Below is a small trained network, with its code and all its weights. Each question gives an input and a class and asks what happens when units are switched off, that is, made to give their printed mean instead of their output.

import numpy as np


def w(rows, s, z=0):
    codes = np.array(rows[::2]) - 128.0
    scale = np.full(codes.shape[1], s)
    scale[-1] = z or s
    return codes * scale


def norm(h):
    return h / np.sqrt((h * h).mean(-1, keepdims=True) + 1e-5)


def f(y):
    return y / 2 * (1 + np.tanh(0.7978845608 * (y + 0.044715 * y**3)))


def log_softmax(a):
    a = a - a.max(-1, keepdims=True)
    return a - np.log(np.exp(a).sum(-1, keepdims=True))


def net(x, mask):
    res = np.array(x, float).reshape(1, 3) / 4 @ E
    u = 0
    for l in range(2):
        y = f(norm(res) @ A[l][:, :-1].T + A[l][:, -1])
        res = res + np.where(mask[u : u + 14], y, B[l][:, -1]) @ B[l][:, :-1]
        u += 14
    return log_softmax(norm(res)[-1] @ U[:, :-1].T + U[:, -1])


A, B = {}, {}
E = w([
[141,19,2,118,155],'x0',
[126,126,127,129,130],'x1',
[226,95,173,124,192],'x2',
],0.00043)
A[0] = w([
[61,82,48,111,72,73],'L0N0',
[207,157,249,115,138,80],'L0N1',
[170,92,96,160,198,157],'L0N2',
[129,125,131,129,125,124],'L0N3',
[115,131,130,197,140,163],'L0N4',
[144,125,148,104,118,36],'L0N5',
[45,239,167,157,64,134],'L0N6',
[118,130,140,155,125,153],'L0N7',
[42,75,41,126,60,90],'L0N8',
[121,127,132,170,136,136],'L0N9',
[199,155,249,124,140,76],'L0N10',
[135,121,114,105,136,254],'L0N11',
[141,128,110,101,134,160],'L0N12',
[135,119,136,80,109,115],'L0N13',
],0.0018,0.00059)
B[0] = w([
[100,204,93,188,185,176],'L0N0',
[76,190,22,175,205,197],'L0N1',
[85,109,197,139,65,173],'L0N2',
[129,124,122,125,132,126],'L0N3',
[116,140,120,95,114,144],'L0N4',
[158,121,114,140,151,90],'L0N5',
[142,7,148,46,65,254],'L0N6',
[116,115,91,101,138,140],'L0N7',
[87,245,62,178,205,206],'L0N8',
[129,128,120,116,130,132],'L0N9',
[77,193,31,167,192,191],'L0N10',
[76,137,161,173,94,190],'L0N11',
[112,136,158,162,110,144],'L0N12',
[114,112,116,146,139,122],'L0N13',
],0.0013,0.00066)
A[1] = w([
[125,89,84,96,148,249],'L1N0',
[98,93,148,20,2,109],'L1N1',
[165,69,138,126,125,96],'L1N2',
[141,101,136,127,128,87],'L1N3',
[125,111,143,144,120,135],'L1N4',
[126,102,130,126,131,129],'L1N5',
[190,35,140,138,118,101],'L1N6',
[85,124,75,148,122,220],'L1N7',
[158,148,134,133,130,35],'L1N8',
[154,129,104,111,145,33],'L1N9',
[101,121,135,72,74,141],'L1N10',
[156,189,167,104,171,154],'L1N11',
[154,73,146,140,118,121],'L1N12',
[159,85,132,127,128,83],'L1N13',
],0.0029,0.0011)
B[1] = w([
[126,224,200,124,139,230],'L1N0',
[254,67,213,49,233,242],'L1N1',
[51,127,176,129,60,105],'L1N2',
[121,121,138,106,89,97],'L1N3',
[157,72,130,137,141,128],'L1N4',
[142,150,169,108,124,127],'L1N5',
[7,117,210,168,50,129],'L1N6',
[171,192,149,158,205,254],'L1N7',
[120,111,58,85,83,72],'L1N8',
[136,176,94,77,55,78],'L1N9',
[155,67,221,124,170,169],'L1N10',
[66,162,15,202,167,164],'L1N11',
[68,95,198,135,89,116],'L1N12',
[86,134,162,104,78,96],'L1N13',
],0.0013,0.00094)
U = w([
[245,59,248,15,205,191],'0',
[126,240,2,217,224,208],'1',
[11,60,233,204,12,179],'2',
[169,76,45,40,13,2],'3',
[172,62,40,45,11,7],'4',
],0.0058,0.005)

Each question gives the input, the list of numbers given to net, and the class t.
The units are the neurons (one row each of A and B). Each row of codes is followed by its name. A weight is (code - 128) times the scale printed after its matrix; where a second scale follows, it is the last column's (A, B and U).
mask holds one flag per neuron, layer by layer. A switched-off neuron (its flag False) gives its mean, the last column of its row in B, instead of its output. The means were averaged over made-up inputs and are rounded, as every weight is.
A unit's drop is (log p(t) with every unit on - log p(t) with that unit switched off) / (log p(t) with every unit on - log p(t) with every unit switched off).
The circuit of an input: a set's keep is (log p(t) with only the set's units on - log p(t) with every unit switched off) / (log p(t) with every unit on - log p(t) with every unit switched off). Starting from the 12 units with the biggest drops (on a tie, the unit counted first), units are removed one at a time, each time the one whose removal leaves the highest keep (on an exact tie, the one counted first), for as long as the keep stays at least 0.8.
units of the circuit, in order: the units of the circuit, biggest drop first
most important unit: the unit with the biggest drop
top k neurons: the k neurons with the biggest drops, biggest first
k most important neurons of layer l: the k neurons of layer l with the biggest drops, biggest first
drop of u: that unit's drop, to one decimal
input [-7,7,-2], class 0: 2 most important neurons of layer 0	[L0N6 L0N8]
input [-8,5,3], class 1: most important unit	L0N1
input [-8,4,1], class 1: top 4 neurons	[L0N1 L0N10 L1N11 L0N2]
input [-7,3,1], class 1: units of the circuit, in order	[L0N1 L1N11]
input [-6,6,-8], class 0: units of the circuit, in order	[L0N6 L1N1]
input [-7,0,1], class 1: top 4 neurons	[L0N1 L0N10 L1N11 L0N2]
input [1,-7,4], class 2: top 4 neurons	[L0N8 L0N0 L0N2 L1N6]
input [0,-8,-7], class 0: top 2 neurons	[L0N6 L0N1]
input [1,5,6], class 2: top 2 neurons	[L0N8 L0N0]
input [-1,4,4], class 1: top 2 neurons	[L0N1 L0N10]
input [-2,-4,6], class 1: top 2 neurons	[L0N1 L0N10]
input [6,6,2], class 2: drop of L0N10	0.4
input [2,7,5], class 2: drop of L0N8	0.2
input [-7,-6,-4], class 0: drop of L0N6	1.0
input [-2,3,-5], class 0: drop of L0N6	0.2
input [2,3,8], class 2: most important unit	L0N8
